Here is a tiny trained network, its code and every weight. The questions are about switching its units off for an input and a class, where a switched-off unit gives its printed mean instead of its output.

import numpy as np


def w(rows, s, z=0):
    codes = np.array(rows[::2]) - 128.0
    scale = np.full(codes.shape[1], s)
    scale[-1] = z or s
    return codes * scale


def f(y):
    return np.maximum(y, 0)


def log_softmax(a):
    a = a - a.max(-1, keepdims=True)
    return a - np.log(np.exp(a).sum(-1, keepdims=True))


def net(x, mask):
    res = np.array(x, float).reshape(1, 7) / 4 @ E
    y = f(res @ A[0][:, :-1].T + A[0][:, -1])
    res = res + np.where(mask, y, B[0][:, -1]) @ B[0][:, :-1]
    return log_softmax(res[-1] @ U[:, :-1].T + U[:, -1])


A, B = {}, {}
E = w([
[158,103,144,106,174,150,235,50,127,117,121],'x0',
[119,103,135,103,145,127,126,151,158,113,115],'x1',
[161,121,112,32,135,105,65,48,99,175,108],'x2',
[179,136,138,127,142,130,171,157,193,200,212],'x3',
[250,113,125,179,164,158,35,130,132,133,108],'x4',
[125,121,123,132,135,128,132,129,134,137,121],'x5',
[174,189,168,128,110,93,104,126,199,90,49],'x6',
],0.011)
A[0] = w([
[76,8,109,128,170,183,103,139,22,140,214,74],'N0',
[198,101,161,94,179,181,233,82,88,85,77,170],'N1',
[144,89,109,58,127,113,91,51,114,147,128,2],'N2',
[202,135,104,168,222,183,69,136,106,80,133,50],'N3',
[164,99,143,129,134,152,137,150,186,182,215,144],'N4',
[134,94,149,254,179,161,179,173,102,47,153,18],'N5',
[165,69,151,61,81,129,87,97,88,207,102,86],'N6',
[88,129,77,155,145,148,113,97,81,16,92,57],'N7',
[220,103,74,145,196,141,111,150,130,128,128,71],'N8',
[102,51,59,152,172,157,99,108,73,67,76,84],'N9',
],0.0092,0.0061)
B[0] = w([
[145,174,177,145,189,100,89,125,112,12,148,239],'N0',
[116,167,102,173,120,180,103,187,91,86,75,245],'N1',
[175,107,162,78,55,66,178,186,147,150,177,192],'N2',
[48,202,96,65,185,110,191,165,182,111,156,206],'N3',
[76,148,198,184,144,155,90,80,129,192,95,214],'N4',
[182,75,132,117,69,73,163,192,179,169,160,202],'N5',
[179,100,110,197,84,119,190,168,84,150,157,210],'N6',
[115,125,190,88,104,128,126,108,189,223,110,197],'N7',
[79,147,84,129,76,101,130,85,112,127,154,192],'N8',
[128,171,150,163,102,140,146,68,131,255,106,203],'N9',
],0.01,0.012)
U = w([
[178,57,135,123,73,95,171,140,137,148,162,27],'0',
[122,131,124,151,126,117,135,85,122,134,120,253],'1',
[31,153,77,72,131,128,197,81,133,129,175,97],'2',
[165,143,170,151,135,105,99,83,139,78,109,156],'3',
[122,113,173,148,113,182,118,42,135,203,120,2],'4',
[119,116,114,136,136,144,127,118,100,146,119,227],'5',
[110,122,95,160,101,186,88,161,83,135,116,144],'6',
[126,29,7,128,202,138,123,91,86,142,104,83],'7',
],0.011,0.0075)

Each question gives the input, the list of numbers given to net, and the class t.
The units are the neurons (one row each of A and B). Each row of codes is followed by its name. A weight is (code - 128) times the scale printed after its matrix; where a second scale follows, it is the last column's (A, B and U).
mask holds one flag per neuron, in row order. A switched-off neuron (its flag False) gives its mean, the last column of its row in B, instead of its output. The means were averaged over made-up inputs and are rounded, as every weight is.
A unit's drop is (log p(t) with every unit on - log p(t) with that unit switched off) / (log p(t) with every unit on - log p(t) with every unit switched off).
The circuit of an input: a set's keep is (log p(t) with only the set's units on - log p(t) with every unit switched off) / (log p(t) with every unit on - log p(t) with every unit switched off). Starting from all 10 units, units are removed one at a time, each time the one whose removal leaves the highest keep (on an exact tie, the one counted first), for as long as the keep stays at least 0.8.
circuit, biggest first: the units of the circuit, biggest drop first
most important unit: the unit with the biggest drop
k most important neurons: the k neurons with the biggest drops, biggest first
drop of u: that unit's drop, to one decimal
input [-1,-6,2,6,1,5,4], class 4: 3 most important neurons : N0, N4, N1
input [6,2,-6,7,-3,-8,-4], class 1: most important unit : N4
input [5,5,-3,1,7,2,7], class 2: circuit, biggest first : N3, N8
input [-3,8,-7,-8,5,-1,-5], class 4: 2 most important neurons : N9, N7
input [-8,-1,4,8,-4,-4,5], class 4: circuit, biggest first : N0, N4
input [6,2,2,5,-4,3,-7], class 3: circuit, biggest first : N0, N3
input [-1,8,3,-8,4,-1,5], class 4: 3 most important neurons : N9, N7, N0
input [8,-4,-5,5,1,2,5], class 6: 2 most important neurons : N1, N0
input [6,-3,-5,5,6,5,-5], class 2: 2 most important neurons : N3, N8
input [5,7,-5,4,-4,7,-3], class 1: circuit, biggest first : N4, N3
input [-5,0,-5,-4,6,5,-4], class 2: circuit, biggest first : N3, N1
input [-6,1,3,-6,-5,2,3], class 4: circuit, biggest first : N3, N7, N0
input [4,0,8,-2,7,1,-6], class 0: 3 most important neurons : N2, N6, N4
input [-3,-2,7,-2,-1,0,-7], class 0: circuit, biggest first : N2
input [8,3,-7,4,7,-2,-6], class 6: 3 most important neurons : N1, N4, N2
input [4,2,8,-4,5,-3,-8], class 0: 3 most important neurons : N2, N6, N4
input [7,-8,0,-1,6,3,-8], class 3: 2 most important neurons : N0, N1
input [-4,-5,7,-8,2,1,-1], class 4: 3 most important neurons : N9, N5, N7
input [-4,-7,4,-4,6,-7,7], class 1: circuit, biggest first : N0, N3
input [3,5,-3,8,-2,-4,3], class 4: 3 most important neurons : N4, N0, N3
input [-7,-8,-4,-7,3,-8,-2], class 1: 3 most important neurons : N4, N3, N1
input [3,6,-7,2,7,-7,1], class 0: 3 most important neurons : N5, N0, N9
input [5,-5,-7,-4,-1,6,3], class 0: most important unit : N5
input [-2,6,-8,-3,-2,1,0], class 0: drop of N5 : 0.4
input [-1,1,-4,-2,8,2,-3], class 2: drop of N3 : 0.6
